Where the symbols take the items:
* | va vo si ge ve le
Z372 | Z847 Z948 Z665 Z813 Z950 Z884
Z144 | Z948 Z847 Z615 Z90 Z32 Z519
Z151 | Z957 Z86 Z595 Z273 Z936 Z394
Z950 | Z273 Z883 Z791 Z957 Z372 Z77
Z449 | Z960 Z468 Z799 Z992 Z742 Z629
Z320 | Z790 Z914 Z833 Z552 Z868 Z143
Z962 | Z868 Z992 Z884 Z468 Z790 Z665
Z143 | Z791 Z667 Z273 Z595 Z666 Z320
Z157 | Z394 Z174 Z831 Z77 Z348 Z957
Z150 | Z528 Z629 Z813 Z665 Z677 Z468
Z90 | Z41 Z936 Z19 Z144 Z86 Z409
Z77 | Z833 Z766 Z790 Z157 Z884 Z950
Z833 | Z77 Z809 Z320 Z394 Z305 Z273
Z667 | Z204 Z143 Z32 Z64 Z615 Z914
Z603 | Z64 Z677 Z309 Z204 Z629 Z742
Z32 | Z883 Z273 Z667 Z86 Z144 Z809
Z331 | Z519 Z884 Z992 Z799 Z766 Z948
Z305 | Z884 Z519 Z868 Z351 Z833 Z847
Z595 | Z677 Z64 Z151 Z143 Z528 Z552
Z64 | Z603 Z595 Z86 Z667 Z19 Z681
Z204 | Z667 Z791 Z883 Z603 Z168 Z368
Z309 | Z86 Z957 Z603 Z883 Z41 Z174
Z468 | Z325 Z449 Z348 Z962 Z831 Z150
Z665 | Z666 Z168 Z372 Z150 Z791 Z962
Z41 | Z90 Z813 Z629 Z948 Z309 Z799
Z868 | Z962 Z838 Z305 Z325 Z320 Z666
Z809 | Z766 Z833 Z914 Z221 Z519 Z32
Z629 | Z19 Z150 Z41 Z168 Z603 Z449
Z528 | Z150 Z19 Z936 Z666 Z595 Z325
Z351 | Z348 Z409 Z325 Z305 Z394 Z936
Z19 | Z629 Z528 Z90 Z615 Z64 Z960
Z847 | Z372 Z144 Z666 Z936 Z273 Z305
Z221 | Z174 Z394 Z681 Z809 Z409 Z86
Z766 | Z809 Z77 Z368 Z174 Z331 Z883
Z883 | Z32 Z950 Z204 Z309 Z948 Z766
Z519 | Z331 Z305 Z838 Z409 Z809 Z144
Z273 | Z950 Z32 Z143 Z151 Z847 Z833
Z325 | Z468 Z960 Z351 Z868 Z552 Z528
Z552 | Z831 Z681 Z394 Z320 Z325 Z595
Z799 | Z409 Z348 Z449 Z331 Z174 Z41
Z992 | Z838 Z962 Z331 Z449 Z368 Z168
Z666 | Z665 Z615 Z847 Z528 Z143 Z868
Z813 | Z936 Z41 Z150 Z372 Z957 Z348
Z615 | Z168 Z666 Z144 Z19 Z667 Z838
Z948 | Z144 Z372 Z168 Z41 Z883 Z331
Z884 | Z305 Z331 Z962 Z348 Z77 Z372
Z368 | Z914 Z790 Z766 Z742 Z992 Z204
Z790 | Z320 Z368 Z77 Z831 Z962 Z791
Z348 | Z351 Z799 Z468 Z884 Z157 Z813
Z960 | Z449 Z325 Z409 Z838 Z681 Z19
Z681 | Z742 Z552 Z221 Z914 Z960 Z64
Z677 | Z595 Z603 Z957 Z791 Z150 Z831
Z791 | Z143 Z204 Z950 Z677 Z665 Z790
Z914 | Z368 Z320 Z809 Z681 Z838 Z667
Z174 | Z221 Z157 Z742 Z766 Z799 Z309
Z838 | Z992 Z868 Z519 Z960 Z914 Z615
Z409 | Z799 Z351 Z960 Z519 Z221 Z90
Z936 | Z813 Z90 Z528 Z847 Z151 Z351
Z394 | Z157 Z221 Z552 Z833 Z351 Z151
Z86 | Z309 Z151 Z64 Z32 Z90 Z221
Z957 | Z151 Z309 Z677 Z950 Z813 Z157
Z168 | Z615 Z665 Z948 Z629 Z204 Z992
Z831 | Z552 Z742 Z157 Z790 Z468 Z677
Z742 | Z681 Z831 Z174 Z368 Z449 Z603

The rows follow the links: the fewer symbols apart two items are, the more alike their rows tend to be.

Item, then a row for it; each showing differs a little:
Z449	[  -6  -58   39  -24  -46   25   11   42  -25 -112   -3   -3  -32  -44  -13   -5   25   51  -15  -70  -15    6   74   21  -25  -23   33  -27  -20   -4  -67  -13  -47   69  -61   -2   44   51   -7   23   11   44   29   16    7  -23  -37  -12  -42  -27   11   21   37]
Z809	[ -30    1   28   52   35  -30   -5   12 -121   68   -9   -9   43   17   10  -20    2  -74   33   -9   27    2   11    3  -65   -3   -7   40  -74   -6    7    6    1  -34  -19  -17  -18  -61  -40  -15   -4  -13   -2  -43   11   -9   15   78   41   50   -9  -57  -55]
Z64	[ 51 -31  75 -67  -6 -15 -35  49 -60  30 -12  -6  -5 -13  42 -11 -31 -32  48 -19  45 -35  85  43 -36  11  31 -26   4  11   4 -22 -23  13  55  56  46  -3 -28  -7  -4 -42 -15   5 -73 -48 -24 -19 -23 -42  -2   0  57]
Z992	[-48 -45   8   6 -22  39  75  28 -34 -80 -25  -5 -47 -23 -39  -6  -6  11 -10 -56 -92  31  68  31 -16 -41   3  23 -45 -23  -9  28  -5  56 -59  11   4  -6 -16 -15 -19  48  56  33  48   1  -1  -7   0   5  28 -13  24]
Z603	[ 36 -91  35 -52  26 -60 -47  68 -53  30 -29  10 -51  -8  37  13 -11  34  19 -53   6 -23  86  33 -20 -10  29 -58 -26  14 -24  -2 -31  17  32  91  25  35  13  -8   1  -2 -20  40 -46  17 -15  10 -60 -49   3  77  48]
Z309	[  18  -65    8   -8   59  -82 -103    6  -82   50   10    9    4   19   36  -51   30   37    8  -39   16  -41   44    0   -7   -9   47  -39  -44    6  -55   -8  -32    8   24   -2  -60   21   -8   19   10  -21  -58   -3  -28   59  -15   53  -20  -22  -23   38  -11]
Z552	[ 44 -21  45   1 -52  30  14  38  38  52 -10  34  -7  11   6  71 -36 -11  33  64 107  -4 -30 -35  -8  85 -12  -9  22  47  19   8 -21 -27  36  22  78  18  17  14  44  39   8 -29 -25 -67  -4 -49 -31 -29 -12  -5  51]
Z629	[  9 -31  20 -71  -7   0  -6  43   6 -88  16   5 -55 -38  14 -19  22  64 -13 -52 -53 -17  89  50  -4 -48  39 -30  23 -18 -31 -32 -20  69 -10  20  23  32  -2 -13 -14   1  -9  49 -19   6 -45 -21 -32 -52  11  51  51]
Z742	[   6 -119   47   -7  -23  -25  -39   51  -59   23  -11   27  -38   -4  -10   11   -5   31    8  -55    0   -6   77    7  -37   24   30  -32  -67   28  -61   21  -34   21  -15   47   41   48    1   14   14   49   27  -15  -30   -2   -3    5  -41  -27  -13   33   46]
Z273	[ 16  62 -57  21  32 -24 -17 -41  14 104  -2   6  59  50  22  -2 -16 -54  27  44  20  -4 -59  -6  30  -1 -28  14   7   7  75  14  51 -66  66  -1 -33 -48  -3  -9 -14 -41 -10 -40 -12  34  40  24  23  35  -5  -5 -41]
Z528	[ 48  75  11 -58 -59  59   8   3 107 -45  18   3 -22 -33   6  36  -6   2   4  64  39 -13 -12  -6  27  16 -10  -7 108   8  22 -35 -12  11  40   6  43  23  28 -18 -11 -24 -12  14 -33 -47 -35 -78 -24 -45  -9  -4  46]

Each walk starts at a row. The symbols on each line, taken left to right, move it on to the next item.
Each answer is a row, close to the row of the item it stands for.
---
[ -4 -36  47   3 -21  12  58  50 -98  47 -31  13   1  15   0  32 -56 -69  45 -17   1   0  44  29 -65  -6  -5  30 -74  11  36  46  21 -17 -14  55  48 -53 -31 -20  -6  24  35  12  -1 -62  15  19  24  30  35 -48  47]
vo si ge ve ve va -> [ 14 -33 -16  61  26 -46 -61  -9  24  56   5  24   8  46 -37  38  22  46 -15  41  85  -9 -73 -60  29  49   6 -29 -31  20 -40   7 -26 -37  -1 -21  -8  65  31  54  45  44  -6 -18   9  44  11  18 -19  23 -49  25 -30]
si vo le va si ve le -> [-19   7  53  -5 -17  16 -26 -25 -34 -64  26  -7  57 -19   8 -62  14   5   7 -27  66 -25  11   2 -49 -38  40  27   7 -14 -69 -66 -46  23 -66 -74 -17  -7 -33  45  -6 -39   3 -50  -3 -50 -45  24  29  -6 -30 -65 -30]
---
[  2 -31  64  11  -2 -46 -81  -4 -73  50  21   9  49  35  22 -14  -1 -27  21   0 101 -32  10 -14 -62   6  42  -8 -61  21 -63 -31 -44 -30 -29 -28  -3 -24 -38  35  22 -29  -7 -55 -33 -27 -31  59   3  -8 -46 -50 -21]
ge le vo si va ve ge -> [ 42  22 -26 -54 -18  18  -2   3 126 -81   0  10 -54 -28 -21  21   5  70 -38  22 -13  -1  -8 -10  69  10   6 -25  77  -4 -18  -5  -5  28  30  14  22  67  48   8   0  13 -15  49   1  19 -30 -79 -45 -58  -3  74  47]
ve le si va ge ge ve le -> [ 15  82 -21 -14 -19  15 -32 -55  83 -26  32 -12  30 -14  33 -28  30  16 -11  55  55 -27 -74 -18  36  -2   4   8 104 -12  -5 -58 -12  -8   6 -74 -45   9   9   6  -1 -57 -38 -20 -21  -4 -26 -36  13 -24 -50 -13 -13]
---
[  -2   55  -72  -17  -12   31   53  -17   87  -43  -10  -10  -53  -20  -19   22   -7   29  -17   13 -102   40  -10   15   59    0  -35   15   43   -8   55   40   52   23   35   26    8    4   39  -33   -6   27    7   69   25   35   33  -45    0   11   37   46   13]
va vo ve ve ve -> [  0 -10  30 -54  19  -1  29  48 -84  57 -38  -9  -3   1  48 -24 -78 -62  39 -25 -38  -6  81  48 -30  -9   4   1 -32  -6  58  31  32  -6  55  70  31 -52 -18 -52 -38 -34   5  23 -25 -29  13  16  26 -11  49 -16  43]
le ge ge vo va va ve -> [  3  50  -3  21 -66  98 103 -21  63 -48  -6 -11  -6 -27 -47  35 -22 -28  -9  45 -17  40 -50  -7  15  22 -58  35  34  -4  57  22  32 -17  -1 -12  60 -22  20 -21 -11  41  36   0  34 -49  44 -57   3  21  23 -47  27]
---
[-14   0 -31  32 -34  53  81   3  63 -79 -14   4 -53 -21 -63  56  -1  41 -26  13 -68  38 -38 -26  34   2 -28  11   6 -19  26  35  22  23 -35  -1  38  22  20  -4  15  75  44   1  52  17  32 -34  -6  14  28  16   6]
va ge vo vo va le si le -> [-14   2 -19  55 -22   8 -22 -37  84 -68  33   9  -1  -1 -44   4  61  78 -32  22  21  -3 -68 -57  27  26  -8   6  20  -2 -55 -33 -27  16 -57 -75 -20  37  29  40  30  26  -3 -31  40  31 -11 -23 -29  -2 -23   4 -38]
si le si le le ge -> [-22  63 -93  32  33  11  19 -60  72 -41  25 -13   8   9  -6 -22  37  35 -20  17 -83  24 -65   3  87 -12 -23   5  32 -18  35   1  37   1   8 -54 -65  -1  13 -13 -12  11  -8  -2  44  65  16   4  26  19  15  30 -60]
---
[-18 -85  12  24  13  -9  38  51 -91  21 -23  -4 -39   1 -17  22 -16  -3  12 -55 -56  30  74  21 -25   7  -4  -9 -92   4   8  65   0   5   0  57  44  -1 -15  -6  -1  64  30  24  12  13  43  23 -28   6  40   7  32]
ve ve ge le va si -> [ 22 -17  35 -41  36 -54 -87   6 -66  76  14  18  39  25  60 -40   8 -35  27  -4  63 -48  41  21 -18 -18  43 -23 -12  12 -38 -30 -24 -22  33  -4 -35 -24 -23  11 -28 -74 -60 -20 -61  -4 -19  44  10 -31 -36 -10 -26]
va ve le va vo -> [  0  75  14  21 -39  43 -18 -44  60 -43  13   1  39  -8  -9   9  17   4 -18  50  76 -11 -97 -36  -3  13  -7  20  60 -14 -36 -37 -47 -24 -48 -69  -9  16   9  30  14  -3  -6 -37  -1 -42 -27 -38   9  -6 -45 -48 -24]
---
[ 68  11  24 -51 -17   8 -19   9  41  64   0  16 -11  -1  41  25 -42 -14  24  63  78 -32 -13 -16  21  51 -15 -32  70  49  41   5  -9 -41  87  80  61  10  26 -11   6 -15 -34  -1 -48 -41  -7 -54 -35 -39 -27  21  73]
si si si vo va ge ve ge -> [-18  -3  -5 -31  35 -48 -48 -23   0 -64  34 -30   4 -16   0 -55  59  53 -28 -57 -28 -28  44  13  -9 -68  55 -25  24 -33 -84 -52 -49  53 -30 -45 -78  15 -16   7 -19 -45 -29  17   0  47 -48  24 -13  -8 -16  21 -41]
si si ve ge ve vo ge va ve -> [ 35  37  -2  -2  14 -38 -61 -28  43  94  40  -2  40  33  34   0   3 -21   2  64  98 -33 -82 -39  24  43  -6   5  43  29  -2 -15 -10 -55  68 -19 -15   7  17   8  20 -56 -54 -30 -50   5   3 -13  -6 -11 -40   5   3]
---
[-51  44 -69  81   9   7  38 -54  60 -44   8   7  18  -1 -50   8  46  41 -36  27 -56  37 -85 -27  37 -15 -29  34  -5 -15   5  18  25   0 -52 -58 -38   8  13   8  11  54  27   1  52  44  42  -9  16  38   7  -8 -65]
ge va vo ge ge ge vo le -> [-20 112 -47   4   5  44  12 -69  79 -14  14  -3  48 -12   1 -21   2 -36 -17  31 -28   5 -71 -19  41 -34 -22  28  70 -26  51  -9  55 -22  10 -60 -44 -28  10  -5 -44 -54   2  10  26  12  21 -13  50  12  10 -34 -52]
si le va ge vo vo ge ve -> [ 11 -37 -39  46 -13   7  43  18  10  37 -35  17 -52  25 -52  58 -30  17 -12  25 -15  41 -50 -26  21  47 -55   1 -43   2  41  87  44 -38  10  63  60  15  28 -11  26 102  26   3  27  32  55 -26 -18  27  50  21  23]
